Here is a tiny trained network, its code and every weight. The questions are about switching its units off for an input and a target symbol, where a switched-off unit gives its printed mean instead of its output.

import numpy as np


def w(rows, s, z=0):
    codes = np.array(rows[::2]) - 128.0
    scale = np.full(codes.shape[1], s)
    scale[-1] = z or s
    return codes * scale


def norm(h):
    return h / np.sqrt((h * h).mean(-1, keepdims=True) + 1e-5)


def f(y):
    return y / 2 * (1 + np.tanh(0.7978845608 * (y + 0.044715 * y**3)))


def softmax(a):
    e = np.exp(a - a.max(-1, keepdims=True))
    return e / e.sum(-1, keepdims=True)


def log_softmax(a):
    a = a - a.max(-1, keepdims=True)
    return a - np.log(np.exp(a).sum(-1, keepdims=True))


def net(x, mask):
    ids = ['αβγδεζηθμξπστφψω'.index(c) for c in x.split()]
    T = len(ids)
    res = E[ids] + P[:T]
    r = norm(res)
    for j in range(2):
        rows = slice(2 * j, 2 * j + 2)
        q, k, v = (r @ M[0][rows].T for M in (Q, K, V))
        z = softmax(np.where(np.tri(T) > 0, q @ k.T / 2**0.5, -1e9)) @ v
        o = O[0][rows]
        res = res + np.where(mask[j], z, o[:, -1]) @ o[:, :-1]
    y = f(norm(res) @ A[0][:, :-1].T + A[0][:, -1])
    res = res + np.where(mask[2:6], y, B[0][:, -1]) @ B[0][:, :-1]
    return log_softmax(norm(res)[-1] @ U[:, :-1].T + U[:, -1])


Q, K, V, O, A, B = {}, {}, {}, {}, {}, {}
E = w([
[122,124,93,128,153,108,231],'α',
[107,80,54,157,138,89,186],'β',
[116,138,40,100,136,97,202],'γ',
[130,163,73,98,128,92,226],'δ',
[134,154,143,106,126,103,221],'ε',
[121,147,10,48,87,63,140],'ζ',
[130,99,160,147,156,115,219],'η',
[112,75,159,174,140,117,195],'θ',
[126,92,99,170,148,133,223],'μ',
[64,30,76,141,53,166,78],'ξ',
[243,116,101,168,116,140,146],'π',
[105,87,134,79,180,39,166],'σ',
[161,100,210,100,106,242,183],'τ',
[126,117,175,78,193,118,251],'φ',
[109,97,223,121,62,125,106],'ψ',
[86,68,160,153,45,163,120],'ω',
],0.013)
P = w([
[198,8,218,48,123,178,67],'0',
[84,92,136,255,149,105,126],'1',
[100,99,128,231,148,99,142],'2',
[110,127,125,215,145,96,164],'3',
[123,132,129,199,138,84,183],'4',
[129,132,121,186,132,78,203],'5',
[141,116,134,173,130,74,219],'6',
[148,106,133,154,122,73,226],'7',
[160,84,141,136,114,79,239],'8',
[164,67,140,114,107,87,234],'9',
[182,70,132,77,103,90,225],'10',
[185,58,144,57,91,100,220],'11',
[193,45,139,37,94,109,201],'12',
],0.0087)
Q[0] = w([
[159,153,112,146,106,172,88],'h1',
[72,231,133,179,212,138,70],'h1',
[202,102,130,69,100,184,97],'h2',
[145,2,117,114,85,67,229],'h2',
],0.0077)
K[0] = w([
[64,70,155,133,213,93,107],'h1',
[45,194,83,230,145,156,81],'h1',
[232,72,142,84,254,135,79],'h2',
[141,5,175,31,44,136,166],'h2',
],0.0074)
V[0] = w([
[132,145,93,102,137,250,166],'h1',
[229,114,101,193,55,117,128],'h1',
[88,149,170,115,11,129,129],'h2',
[160,162,220,104,157,106,142],'h2',
],0.014)
O[0] = w([
[81,214,22,225,194,248,187,101],'h1',
[237,159,95,250,53,73,145,252],'h1',
[48,225,162,159,1,129,101,213],'h2',
[100,188,136,178,184,44,92,102],'h2',
],0.012,0.0042)
A[0] = w([
[89,96,100,157,123,82,170,29],'n1',
[174,141,247,174,157,163,153,4],'n2',
[8,81,120,103,122,110,173,230],'n3',
[117,80,113,123,112,138,153,235],'n4',
],0.013,0.0016)
B[0] = w([
[147,145,45,63,109,172,105,254],'n1',
[47,202,10,95,89,82,158,194],'n2',
[86,209,190,2,75,111,161,233],'n3',
[48,118,87,113,185,113,141,226],'n4',
],0.0096,0.0057)
U = w([
[132,119,97,113,196,164,112,92],'α',
[201,18,181,123,153,156,184,129],'β',
[131,88,123,117,186,230,174,90],'γ',
[105,231,79,167,170,203,143,105],'δ',
[98,216,125,138,165,79,54,33],'ε',
[113,71,129,84,58,173,176,166],'ζ',
[19,60,100,165,186,13,123,10],'η',
[121,105,77,99,89,19,147,152],'θ',
[139,59,106,160,165,135,143,112],'μ',
[129,103,155,109,8,209,173,112],'ξ',
[238,110,138,234,117,130,126,146],'π',
[166,78,242,77,171,84,144,172],'σ',
[107,234,71,193,139,217,102,86],'τ',
[129,168,181,77,185,137,155,254],'φ',
[139,214,207,139,96,76,24,127],'ψ',
[152,224,229,148,48,165,80,151],'ω',
],0.011,0.0081)

Each question gives the input, a string of symbols that net reads in full, and the target symbol t.
The units are the heads (2 rows each of Q, K, V and O) and the neurons (one row each of A and B). Each row of codes is followed by its name. A weight is (code - 128) times the scale printed after its matrix; where a second scale follows, it is the last column's (O, A, B and U).
mask holds one flag per unit, heads first, then neurons. A switched-off unit (its flag False) gives its mean, the last column of its rows in O or B, instead of its output. The means were averaged over made-up inputs and are rounded, as every weight is.
A unit's drop is (log p(t) with every unit on - log p(t) with that unit switched off) / (log p(t) with every unit on - log p(t) with every unit switched off).
The circuit of an input: a set's keep is (log p(t) with only the set's units on - log p(t) with every unit switched off) / (log p(t) with every unit on - log p(t) with every unit switched off). Starting from all 6 units, units are removed one at a time, each time the one whose removal leaves the highest keep (on an exact tie, the one counted first), for as long as the keep stays at least 0.8.
units of the circuit, in order: the units of the circuit, biggest drop first
most important unit: the unit with the biggest drop
k most important neurons: the k neurons with the biggest drops, biggest first
which heads matter: for each layer, one digit per head in row order, 1 if its drop is at least 0.15 and else 0, layers parted by /
drop of u: that unit's drop, to one decimal
input τ θ ε β, target δ: most important unit => h1
input β θ θ β π θ β τ σ τ ξ π δ, target π: units of the circuit, in order => (h1 n3)
input φ γ β θ ε, target φ: units of the circuit, in order => (h1 h2)
input π β ω μ, target π: which heads matter => 10
input φ θ θ θ θ θ ζ θ θ φ ζ, target φ: which heads matter => 10
input θ φ ζ θ ω θ, target ω: which heads matter => 01
input ξ ξ π ε φ θ θ ξ δ ε, target ξ: which heads matter => 01
input θ ξ θ ζ γ σ, target σ: which heads matter => 10
input ζ ε θ γ θ ζ ξ δ ζ, target ζ: which heads matter => 01
input φ θ θ, target φ: units of the circuit, in order => (h1 n3)
input ξ π ζ φ ψ δ, target ω: which heads matter => 01
input ε ω γ φ β θ θ ξ φ ζ σ, target φ: units of the circuit, in order => (h1 n3)
input π ε ξ, target π: 2 most important neurons => (n3 n2)
input ζ θ θ π π θ ξ θ φ θ φ θ ψ, target ψ: most important unit => h2
input δ θ θ θ ξ ψ θ α θ ξ β τ, target δ: drop of n3 => 0.0
input ξ θ θ ξ β θ, target ξ: drop of h2 => 1.6
input θ θ φ φ θ σ σ, target σ: drop of n2 => 0.1
